Below is a small trained network, with its code and all its weights. Each question gives an input and a target symbol and asks what happens when units are switched off, that is, made to give their printed mean instead of their output.

import numpy as np


def w(rows, s, z=0):
    codes = np.array(rows[::2]) - 128.0
    scale = np.full(codes.shape[1], s)
    scale[-1] = z or s
    return codes * scale


def f(y):
    return np.maximum(y, 0)


def softmax(a):
    e = np.exp(a - a.max(-1, keepdims=True))
    return e / e.sum(-1, keepdims=True)


def log_softmax(a):
    a = a - a.max(-1, keepdims=True)
    return a - np.log(np.exp(a).sum(-1, keepdims=True))


def net(x, mask):
    ids = ['ΓΞΦβεζηστψ'.index(c) for c in x.split()]
    T = len(ids)
    res = E[ids] + P[:T]
    r = res
    for j in range(2):
        rows = slice(4 * j, 4 * j + 4)
        q, k, v = (r @ M[0][rows].T for M in (Q, K, V))
        z = softmax(np.where(np.tri(T) > 0, q @ k.T / 4**0.5, -1e9)) @ v
        o = O[0][rows]
        res = res + np.where(mask[j], z, o[:, -1]) @ o[:, :-1]
    y = f(res @ A[0][:, :-1].T + A[0][:, -1])
    res = res + np.where(mask[2:14], y, B[0][:, -1]) @ B[0][:, :-1]
    return log_softmax(res[-1] @ U[:, :-1].T + U[:, -1])


Q, K, V, O, A, B = {}, {}, {}, {}, {}, {}
E = w([
[79,138,104],'Γ',
[81,108,137],'Ξ',
[64,110,158],'Φ',
[70,109,149],'β',
[140,248,87],'ε',
[83,55,68],'ζ',
[221,101,151],'η',
[97,95,110],'σ',
[144,31,240],'τ',
[155,193,253],'ψ',
],0.019)
P = w([
[172,254,79],'0',
[169,199,114],'1',
[171,140,133],'2',
[173,98,136],'3',
[175,82,126],'4',
[168,55,119],'5',
[157,56,124],'6',
],0.0069)
Q[0] = w([
[104,111,129],'H1',
[94,219,131],'H1',
[158,94,151],'H1',
[164,61,141],'H1',
[166,115,202],'H2',
[65,188,73],'H2',
[80,158,130],'H2',
[3,135,150],'H2',
],0.016)
K[0] = w([
[85,102,178],'H1',
[83,184,211],'H1',
[134,116,64],'H1',
[90,34,87],'H1',
[159,216,178],'H2',
[125,72,5],'H2',
[146,115,91],'H2',
[221,24,125],'H2',
],0.014)
V[0] = w([
[2,165,139],'H1',
[112,187,65],'H1',
[18,149,138],'H1',
[147,147,211],'H1',
[106,166,194],'H2',
[147,130,84],'H2',
[42,178,95],'H2',
[116,102,51],'H2',
],0.0094)
O[0] = w([
[113,72,139,138],'H1',
[161,78,132,114],'H1',
[140,104,55,130],'H1',
[43,136,153,203],'H1',
[2,173,94,236],'H2',
[159,114,131,78],'H2',
[85,80,92,88],'H2',
[183,93,131,1],'H2',
],0.0094,0.0056)
A[0] = w([
[106,155,142,14],'N1',
[146,185,139,162],'N2',
[71,33,195,60],'N3',
[81,34,41,3],'N4',
[91,111,10,125],'N5',
[222,99,229,184],'N6',
[139,54,140,68],'N7',
[41,139,82,126],'N8',
[150,139,18,85],'N9',
[146,206,22,127],'N10',
[159,21,154,165],'N11',
[195,213,85,80],'N12',
],0.013,0.014)
B[0] = w([
[165,94,114,146],'N1',
[163,140,96,204],'N2',
[142,130,95,156],'N3',
[140,84,1,143],'N4',
[84,149,141,174],'N5',
[118,132,89,170],'N6',
[99,185,120,138],'N7',
[147,112,135,250],'N8',
[138,69,148,145],'N9',
[157,128,177,158],'N10',
[138,118,172,184],'N11',
[75,78,134,144],'N12',
],0.02,0.013)
U = w([
[112,119,111,17],'Γ',
[104,133,81,4],'Ξ',
[93,134,66,48],'Φ',
[50,135,155,53],'β',
[161,87,205,119],'ε',
[200,89,68,170],'ζ',
[197,185,18,81],'η',
[253,125,126,155],'σ',
[118,117,117,187],'τ',
[145,225,161,224],'ψ',
],0.013,0.0027)

Each question gives the input, a string of symbols that net reads in full, and the target symbol t.
The units are the heads (4 rows each of Q, K, V and O) and the neurons (one row each of A and B). Each row of codes is followed by its name. A weight is (code - 128) times the scale printed after its matrix; where a second scale follows, it is the last column's (O, A, B and U).
mask holds one flag per unit, heads first, then neurons. A switched-off unit (its flag False) gives its mean, the last column of its rows in O or B, instead of its output. The means were averaged over made-up inputs and are rounded, as every weight is.
A unit's drop is (log p(t) with every unit on - log p(t) with that unit switched off) / (log p(t) with every unit on - log p(t) with every unit switched off).
The circuit of an input: a set's keep is (log p(t) with only the set's units on - log p(t) with every unit switched off) / (log p(t) with every unit on - log p(t) with every unit switched off). Starting from the 12 units with the biggest drops (on a tie, the unit counted first), units are removed one at a time, each time the one whose removal leaves the highest keep (on an exact tie, the one counted first), for as long as the keep stays at least 0.8.
circuit, biggest first: the units of the circuit, biggest drop first
unit that matters most: the unit with the biggest drop
k most important neurons: the k neurons with the biggest drops, biggest first
which heads matter: for each layer, one digit per head in row order, 1 if its drop is at least 0.15 and else 0, layers parted by /
input ε β ε σ Φ, target ε: which heads matter -> 01
input σ β σ ψ η, target ψ: which heads matter -> 01
input Φ Φ ψ τ, target β: which heads matter -> 01
input Φ ψ Φ Φ, target Φ: 2 most important neurons -> N4, N3
input Ξ τ σ τ Γ, target ψ: unit that matters most -> H1
input ψ ψ Φ ε η Φ, target η: circuit, biggest first -> H2, N6, H1, N11
input ψ ψ β β Φ Φ, target Φ: circuit, biggest first -> H1, N4, H2, N5
input Φ ε σ β, target ε: circuit, biggest first -> H2, N2
input Ξ ε Ξ τ η, target η: which heads matter -> 10
input ε η Φ, target η: circuit, biggest first -> H2, N6, N11
input ε τ β, target ψ: which heads matter -> 01
input ψ Γ τ Φ, target ψ: circuit, biggest first -> H2, N12
input ε β Φ ζ ε, target ζ: 2 most important neurons -> N6, N12
input Φ Γ Γ η σ ψ η, target ψ: circuit, biggest first -> H2, H1
input Ξ Ξ τ ψ β ζ, target ζ: 2 most important neurons -> N4, N9
input ψ Φ σ ψ ψ Γ, target β: circuit, biggest first -> N5
input Γ ε η, target η: 4 most important neurons -> N6, N8, N10, N9
input ε ψ ψ Ξ, target β: 3 most important neurons -> N2, N5, N4
input ζ Γ η ζ σ, target σ: 2 most important neurons -> N11, N5
input ζ β ε Γ σ ε, target σ: which heads matter -> 01
input Γ ψ Φ ψ σ, target β: circuit, biggest first -> N2
input β ε ψ ψ Ξ, target β: which heads matter -> 01
input ε τ ψ τ τ Γ, target ψ: which heads matter -> 11
input η ε Φ η Γ, target η: 2 most important neurons -> N11, N6
input σ τ ψ ψ σ, target β: 2 most important neurons -> N2, N5
input η τ σ, target ψ: which heads matter -> 10
input ψ Ξ ψ Φ ε, target ψ: which heads matter -> 10
input τ ε ψ τ β, target ψ: which heads matter -> 11
input ζ τ Ξ ε, target ζ: which heads matter -> 01
